[[-73  19  73 -32]
 [ -1  49 -13 -57]
 [ 21  36   6 -57]
 [-71  16   5  28]
 [-38  22 -38  36]]
->
[[-32 -57 -57  28  36]
 [ 73 -13   6   5 -38]
 [ 19  49  36  16  22]
 [-73  -1  21 -71 -38]]

[[ -8 -29]
 [ -2 -53]
 [ -7 -63]]
->
[[-29 -53 -63]
 [ -8  -2  -7]]

[[-73  31  24 -12 -56  18 -11 -10 -27 -14  21 -63]
 [ -3  35  11  16 -23  18  11  -3  33  19  30  -6]
 [-16  28 -13  -1  16  31 -19 -27 -31  -7  23  29]
 [ 23  85  -3 -22  68  31 -52   1  19  -4  12   6]
 [ 12 -72  39  30   7   1  55 -74 -38 -79 -19  19]
 [-22  12  46 -46  40  -3  14 -19  23  13  49 -35]
 [-23  56 -17 -18  44 -47 -58  58  44 -46 -18 -26]]
->
[[-63  -6  29   6  19 -35 -26]
 [ 21  30  23  12 -19  49 -18]
 [-14  19  -7  -4 -79  13 -46]
 [-27  33 -31  19 -38  23  44]
 [-10  -3 -27   1 -74 -19  58]
 [-11  11 -19 -52  55  14 -58]
 [ 18  18  31  31   1  -3 -47]
 [-56 -23  16  68   7  40  44]
 [-12  16  -1 -22  30 -46 -18]
 [ 24  11 -13  -3  39  46 -17]
 [ 31  35  28  85 -72  12  56]
 [-73  -3 -16  23  12 -22 -23]]

[[  7 -24  11]
 [  4  -5  25]
 [ 42  -7 -39]
 [ -4  31 -64]
 [-47  28 -60]
 [-70 -35 -52]
 [-16 -16  43]
 [-77 -39  -9]
 [-58 -57  22]
 [ 21  -4 -28]]
->
[[ 11  25 -39 -64 -60 -52  43  -9  22 -28]
 [-24  -5  -7  31  28 -35 -16 -39 -57  -4]
 [  7   4  42  -4 -47 -70 -16 -77 -58  21]]

[[ -4 -10 -59  -1 -23   0  18  46 -60  25 -20  29]
 [-13 -35  50 -32  -7 -62  24  19  -8  17  27 -19]]
->
[[ 29 -19]
 [-20  27]
 [ 25  17]
 [-60  -8]
 [ 46  19]
 [ 18  24]
 [  0 -62]
 [-23  -7]
 [ -1 -32]
 [-59  50]
 [-10 -35]
 [ -4 -13]]

[[-13   5 -32  40 -37 -52  37   1 -58  41  27 -48  -6 -61  22]
 [ 37   6  26   4  26  60   4  13  61  -5   4  38  -3  73  -3]
 [ -7  -6   7 -30  10  30 -26  -9  33 -18 -15  17  -8  32 -15]]
->
[[ 22  -3 -15]
 [-61  73  32]
 [ -6  -3  -8]
 [-48  38  17]
 [ 27   4 -15]
 [ 41  -5 -18]
 [-58  61  33]
 [  1  13  -9]
 [ 37   4 -26]
 [-52  60  30]
 [-37  26  10]
 [ 40   4 -30]
 [-32  26   7]
 [  5   6  -6]
 [-13  37  -7]]
